Below are the code and all the weights of a small trained network. Each question names an input and a class and asks about switching units off, where a switched-off unit gives its printed mean instead of its output.

import numpy as np


def w(rows, s, z=0):
    codes = np.array(rows[::2]) - 128.0
    scale = np.full(codes.shape[1], s)
    scale[-1] = z or s
    return codes * scale


def f(y):
    return np.maximum(y, 0)


def log_softmax(a):
    a = a - a.max(-1, keepdims=True)
    return a - np.log(np.exp(a).sum(-1, keepdims=True))


def net(x, mask):
    res = np.array(x, float).reshape(1, 4) / 4 @ E
    y = f(res @ A[0][:, :-1].T + A[0][:, -1])
    res = res + np.where(mask, y, B[0][:, -1]) @ B[0][:, :-1]
    return log_softmax(res[-1] @ U[:, :-1].T + U[:, -1])


A, B = {}, {}
E = w([
[151,105,128,114,129,133,126,119],'x0',
[151,149,55,96,93,110,163,202],'x1',
[99,123,137,41,153,57,85,120],'x2',
[77,3,128,143,91,108,166,125],'x3',
],0.02)
A[0] = w([
[161,143,136,216,146,200,116,126,254],'N1',
[87,85,85,98,65,97,160,175,90],'N2',
[133,159,189,125,162,164,112,80,191],'N3',
[169,155,77,138,67,158,199,179,163],'N4',
[57,93,174,140,162,110,119,115,171],'N5',
[108,150,155,94,162,81,73,124,160],'N6',
[131,161,113,117,156,104,100,159,152],'N7',
[98,74,158,163,109,127,169,90,176],'N8',
[127,121,170,171,137,164,107,104,174],'N9',
[109,114,139,66,125,9,109,136,94],'N10',
[140,137,98,144,118,164,101,149,132],'N11',
[176,174,90,98,152,128,141,152,167],'N12',
[97,100,185,104,191,102,88,99,134],'N13',
[181,166,154,166,170,166,62,108,250],'N14',
],0.015,0.0082)
B[0] = w([
[127,121,120,118,130,104,249,134,250],'N1',
[164,72,54,190,179,92,174,195,208],'N2',
[39,116,67,53,163,83,166,99,208],'N3',
[134,124,179,129,116,149,112,234,228],'N4',
[118,98,117,154,158,187,124,69,215],'N5',
[122,140,148,91,189,120,60,73,191],'N6',
[185,168,113,89,155,94,111,101,167],'N7',
[118,83,160,223,64,186,148,89,231],'N8',
[123,118,84,126,107,119,164,59,203],'N9',
[181,124,58,163,242,123,141,102,212],'N10',
[156,139,155,123,139,112,184,162,162],'N11',
[203,209,182,118,124,132,93,167,190],'N12',
[86,143,142,152,174,164,109,100,208],'N13',
[99,139,108,50,157,89,197,142,228],'N14',
],0.011,0.026)
U = w([
[114,100,56,118,165,75,206,134,227],'0',
[148,177,216,95,79,136,155,183,243],'1',
[80,87,153,165,5,157,175,68,192],'2',
[120,68,139,178,43,132,133,202,4],'3',
[58,139,126,58,151,89,64,81,28],'4',
[215,179,129,111,129,87,36,127,57],'5',
[86,86,148,181,159,182,60,79,90],'6',
],0.012,0.0023)

Each question gives the input, the list of numbers given to net, and the class t.
The units are the neurons (one row each of A and B). Each row of codes is followed by its name. A weight is (code - 128) times the scale printed after its matrix; where a second scale follows, it is the last column's (A, B and U).
mask holds one flag per neuron, in row order. A switched-off neuron (its flag False) gives its mean, the last column of its row in B, instead of its output. The means were averaged over made-up inputs and are rounded, as every weight is.
A unit's drop is (log p(t) with every unit on - log p(t) with that unit switched off) / (log p(t) with every unit on - log p(t) with every unit switched off).
k most important neurons: the k neurons with the biggest drops, biggest first
drop when u is switched off: that unit's drop, to one decimal
input [-3,8,-4,2], class 3: most important neuron -> [N2]
input [8,-4,1,-7], class 4: 2 most important neurons -> [N2, N6]
input [-5,-2,-4,1], class 2: 2 most important neurons -> [N10, N2]
input [-7,0,5,-8], class 4: 2 most important neurons -> [N3, N14]
input [5,1,-8,-4], class 1: 4 most important neurons -> [N4, N10, N2, N12]
input [7,-8,-4,1], class 2: 2 most important neurons -> [N8, N10]
input [-8,4,1,-6], class 5: 3 most important neurons -> [N7, N1, N8]
input [-8,6,1,-7], class 5: 2 most important neurons -> [N7, N1]
input [5,-4,1,3], class 6: drop when N1 is switched off -> 0.2
input [-3,-5,0,4], class 2: drop when N8 is switched off -> 0.1
input [7,1,0,0], class 1: drop when N10 is switched off -> 0.2
input [4,-2,3,-2], class 4: drop when N6 is switched off -> 0.0
